Below are the code and all the weights of a small trained network. Each question names an input and a target symbol and asks about switching units off, where a switched-off unit gives its printed mean instead of its output.

import numpy as np


def w(rows, s, z=0):
    codes = np.array(rows[::2]) - 128.0
    scale = np.full(codes.shape[1], s)
    scale[-1] = z or s
    return codes * scale


def f(y):
    return np.maximum(y, 0)


def softmax(a):
    e = np.exp(a - a.max(-1, keepdims=True))
    return e / e.sum(-1, keepdims=True)


def log_softmax(a):
    a = a - a.max(-1, keepdims=True)
    return a - np.log(np.exp(a).sum(-1, keepdims=True))


def net(x, mask):
    ids = ['βζηθξφ'.index(c) for c in x.split()]
    T = len(ids)
    res = E[ids] + P[:T]
    u = 0
    for l in range(2):
        r = res
        for j in range(2):
            rows = slice(4 * j, 4 * j + 4)
            q, k, v = (r @ M[l][rows].T for M in (Q, K, V))
            z = softmax(np.where(np.tri(T) > 0, q @ k.T / 4**0.5, -1e9)) @ v
            o = O[l][rows]
            res = res + np.where(mask[u + j], z, o[:, -1]) @ o[:, :-1]
        u += 2
        y = f(res @ A[l][:, :-1].T + A[l][:, -1])
        res = res + np.where(mask[u : u + 16], y, B[l][:, -1]) @ B[l][:, :-1]
        u += 16
    return log_softmax(res[-1] @ U[:, :-1].T + U[:, -1])


Q, K, V, O, A, B = {}, {}, {}, {}, {}, {}
E = w([
[96,99,97,113,178],'β',
[164,71,196,145,117],'ζ',
[107,98,47,124,153],'η',
[136,117,68,252,140],'θ',
[86,77,82,111,140],'ξ',
[28,148,160,141,82],'φ',
],0.02)
P = w([
[124,254,192,117,205],'0',
[164,203,73,61,63],'1',
[107,120,158,105,170],'2',
[113,107,129,98,138],'3',
[116,97,112,97,114],'4',
[119,85,93,96,92],'5',
[111,75,83,100,81],'6',
[114,66,84,106,67],'7',
[107,59,76,111,61],'8',
[105,54,66,118,55],'9',
],0.0086)
Q[0] = w([
[133,84,167,208,110],'0.h0',
[206,128,179,143,2],'0.h0',
[130,148,200,142,191],'0.h0',
[97,197,235,44,99],'0.h0',
[172,147,153,151,148],'0.h1',
[98,141,73,117,178],'0.h1',
[185,156,130,136,43],'0.h1',
[95,117,131,80,156],'0.h1',
],0.0086)
K[0] = w([
[142,178,174,2,122],'0.h0',
[141,94,194,61,88],'0.h0',
[171,138,107,177,123],'0.h0',
[100,132,156,126,93],'0.h0',
[166,110,114,110,149],'0.h1',
[79,109,88,135,168],'0.h1',
[111,61,138,142,100],'0.h1',
[55,99,125,88,137],'0.h1',
],0.0087)
V[0] = w([
[146,126,203,126,109],'0.h0',
[96,110,116,54,123],'0.h0',
[184,98,132,82,174],'0.h0',
[189,115,143,57,171],'0.h0',
[127,166,132,254,113],'0.h1',
[158,171,13,204,163],'0.h1',
[166,225,130,65,155],'0.h1',
[221,63,172,193,107],'0.h1',
],0.0061)
O[0] = w([
[59,115,108,159,111,45],'0.h0',
[174,100,152,73,75,159],'0.h0',
[67,239,125,89,110,86],'0.h0',
[93,141,185,119,146,60],'0.h0',
[97,75,145,92,147,132],'0.h1',
[147,107,213,28,71,169],'0.h1',
[253,150,173,171,95,52],'0.h1',
[39,167,135,162,73,1],'0.h1',
],0.0055,0.0032)
A[0] = w([
[218,162,143,216,142,97],'0.n0',
[35,243,211,59,116,81],'0.n1',
[178,227,239,147,176,29],'0.n2',
[190,217,77,207,181,108],'0.n3',
[198,88,168,94,148,116],'0.n4',
[89,99,200,128,73,154],'0.n5',
[105,91,45,107,117,47],'0.n6',
[196,189,165,90,175,42],'0.n7',
[43,199,68,132,159,152],'0.n8',
[106,131,244,43,90,101],'0.n9',
[150,218,152,120,28,131],'0.n10',
[102,100,163,184,151,254],'0.n11',
[166,168,93,81,218,156],'0.n12',
[184,78,111,67,135,77],'0.n13',
[198,127,124,84,169,118],'0.n14',
[95,108,142,94,216,172],'0.n15',
],0.011,0.0073)
B[0] = w([
[231,102,152,183,149,140],'0.n0',
[254,124,172,153,153,156],'0.n1',
[79,143,208,159,81,136],'0.n2',
[222,51,196,171,176,148],'0.n3',
[197,142,125,148,111,154],'0.n4',
[137,95,86,188,126,192],'0.n5',
[130,136,222,85,120,201],'0.n6',
[35,96,139,143,202,135],'0.n7',
[197,132,148,118,131,188],'0.n8',
[186,82,110,175,155,156],'0.n9',
[213,79,118,161,186,138],'0.n10',
[118,175,67,103,90,254],'0.n11',
[64,86,180,114,81,202],'0.n12',
[199,108,149,142,160,183],'0.n13',
[82,92,114,112,128,162],'0.n14',
[203,128,136,95,82,225],'0.n15',
],0.0096,0.0083)
Q[1] = w([
[53,163,53,220,119],'1.h0',
[185,167,81,109,149],'1.h0',
[215,141,129,129,157],'1.h0',
[101,172,128,237,166],'1.h0',
[51,85,141,220,149],'1.h1',
[62,88,119,49,112],'1.h1',
[57,178,181,151,171],'1.h1',
[216,197,107,252,97],'1.h1',
],0.013)
K[1] = w([
[109,99,4,120,72],'1.h0',
[135,156,104,41,174],'1.h0',
[215,158,143,79,194],'1.h0',
[206,47,97,116,70],'1.h0',
[76,30,80,145,15],'1.h1',
[41,175,160,133,154],'1.h1',
[80,86,73,81,116],'1.h1',
[251,83,83,143,75],'1.h1',
],0.012)
V[1] = w([
[154,60,2,146,110],'1.h0',
[80,185,149,140,54],'1.h0',
[165,171,110,91,149],'1.h0',
[149,170,181,177,85],'1.h0',
[129,186,98,97,110],'1.h1',
[141,167,116,134,95],'1.h1',
[64,55,142,147,111],'1.h1',
[132,139,97,87,102],'1.h1',
],0.011)
O[1] = w([
[113,149,123,73,69,94],'1.h0',
[64,51,189,188,76,25],'1.h0',
[192,70,229,105,92,109],'1.h0',
[120,1,40,135,156,191],'1.h0',
[164,91,150,141,81,1],'1.h1',
[132,66,77,107,118,117],'1.h1',
[139,152,172,148,166,94],'1.h1',
[136,114,177,116,85,64],'1.h1',
],0.0083,0.0062)
A[1] = w([
[125,189,117,138,135,34],'1.n0',
[185,139,138,128,131,44],'1.n1',
[139,112,128,171,182,110],'1.n2',
[131,143,248,89,61,127],'1.n3',
[187,107,185,132,187,90],'1.n4',
[76,67,152,128,91,135],'1.n5',
[19,112,102,101,133,46],'1.n6',
[175,128,108,199,142,36],'1.n7',
[151,191,113,172,141,115],'1.n8',
[36,134,143,154,113,2],'1.n9',
[131,105,100,117,120,67],'1.n10',
[119,204,145,89,138,104],'1.n11',
[129,155,137,54,133,83],'1.n12',
[143,159,122,98,93,130],'1.n13',
[184,94,134,93,155,152],'1.n14',
[56,147,98,82,108,66],'1.n15',
],0.016,0.0087)
B[1] = w([
[147,51,125,110,88,131],'1.n0',
[77,139,141,151,140,149],'1.n1',
[130,84,108,96,89,180],'1.n2',
[93,78,126,152,10,156],'1.n3',
[127,143,60,116,106,195],'1.n4',
[137,215,111,157,126,168],'1.n5',
[34,111,170,167,120,146],'1.n6',
[119,205,209,117,127,169],'1.n7',
[128,39,151,143,118,155],'1.n8',
[221,57,98,77,199,133],'1.n9',
[137,111,172,126,184,163],'1.n10',
[102,199,112,195,128,142],'1.n11',
[73,125,139,57,159,158],'1.n12',
[118,73,115,148,157,164],'1.n13',
[117,155,179,179,117,249],'1.n14',
[120,220,178,82,170,151],'1.n15',
],0.012,0.018)
U = w([
[147,79,2,117,122,255],'β',
[76,71,113,168,153,48],'ζ',
[58,172,94,147,129,91],'η',
[114,79,151,85,150,100],'θ',
[97,83,118,122,88,73],'ξ',
[164,126,177,185,128,160],'φ',
],0.0095,0.0092)

Each question gives the input, a string of symbols that net reads in full, and the target symbol t.
The units are the heads (4 rows each of Q, K, V and O) and the neurons (one row each of A and B). Each row of codes is followed by its name. A weight is (code - 128) times the scale printed after its matrix; where a second scale follows, it is the last column's (O, A, B and U).
mask holds one flag per unit, layer by layer, with each layer's heads first. A switched-off unit (its flag False) gives its mean, the last column of its rows in O or B, instead of its output. The means were averaged over made-up inputs and are rounded, as every weight is.
A unit's drop is (log p(t) with every unit on - log p(t) with that unit switched off) / (log p(t) with every unit on - log p(t) with every unit switched off).
The circuit of an input: a set's keep is (log p(t) with only the set's units on - log p(t) with every unit switched off) / (log p(t) with every unit on - log p(t) with every unit switched off). Starting from the 12 units with the biggest drops (on a tie, the unit counted first), units are removed one at a time, each time the one whose removal leaves the highest keep (on an exact tie, the one counted first), for as long as the keep stays at least 0.8.
circuit, biggest first: the units of the circuit, biggest drop first
k most important neurons: the k neurons with the biggest drops, biggest first
top k neurons in layer l: the k neurons of layer l with the biggest drops, biggest first
input ξ β φ β φ θ θ η, target ξ: 2 most important neurons => (0.n6, 0.n5)
input θ φ β, target θ: 4 most important neurons => (0.n15, 0.n3, 1.n12, 0.n12)
input β ζ β ζ ζ ξ η ζ, target η: top 3 neurons in layer 1 => (1.n15, 1.n6, 1.n5)
input ξ ξ θ φ θ ξ ξ, target ξ: circuit, biggest first => (0.n6, 1.n3, 1.h0, 0.n5)
input ζ ξ ζ θ φ θ η φ, target β: top 2 neurons in layer 0 => (0.n1, 0.n8)
input ξ ζ ζ β, target ξ: 3 most important neurons => (1.n3, 0.n5, 0.n15)
input β β ζ β β θ β ζ φ, target φ: 4 most important neurons => (0.n1, 0.n8, 0.n10, 1.n7)
input φ φ η, target φ: 3 most important neurons => (1.n14, 1.n5, 0.n12)
input φ φ ζ φ β β β θ, target φ: circuit, biggest first => (1.n7)
input β θ β, target β: circuit, biggest first => (1.h0, 0.h1, 1.n4)
input β ξ ζ ξ θ β β φ, target φ: circuit, biggest first => (0.n1, 0.n9)
input η ζ β ζ η η φ η, target η: 3 most important neurons => (1.n11, 0.n6, 0.n7)
input η ξ ξ β, target η: circuit, biggest first => (1.n11, 1.h0, 1.n12)
input ζ φ φ ζ ζ ζ θ ξ β, target ζ: circuit, biggest first => (1.h0, 0.n2, 1.n6)
input θ ξ ξ φ β β β β, target θ: 4 most important neurons => (0.n15, 0.n3, 1.n12, 0.n6)
input η β β ξ θ φ ξ β β ξ, target η: top 2 neurons in layer 0 => (0.n6, 0.n7)
input ζ β β β ζ ζ θ, target φ: 2 most important neurons => (0.n3, 1.n7)
input θ ζ β β η ξ, target θ: 2 most important neurons => (0.n15, 0.n3)
input θ β β β ζ θ β ξ ζ, target β: 2 most important neurons => (0.n9, 0.n12)
input θ φ ξ, target θ: most important neuron => (0.n3)
input ξ ζ β φ η, target ξ: 3 most important neurons => (1.n3, 0.n5, 0.n6)
input θ φ ξ ξ η, target θ: top 3 neurons in layer 0 => (0.n3, 0.n6, 0.n15)
input ζ β ζ β β θ ξ θ ξ, target ζ: top neuron in layer 1 => (1.n6)
input η ζ ξ ζ η β θ β ξ, target η: 3 most important neurons => (1.n11, 0.n7, 0.n6)
input β φ ζ β β η θ θ θ, target η: top 2 neurons in layer 0 => (0.n15, 0.n13)
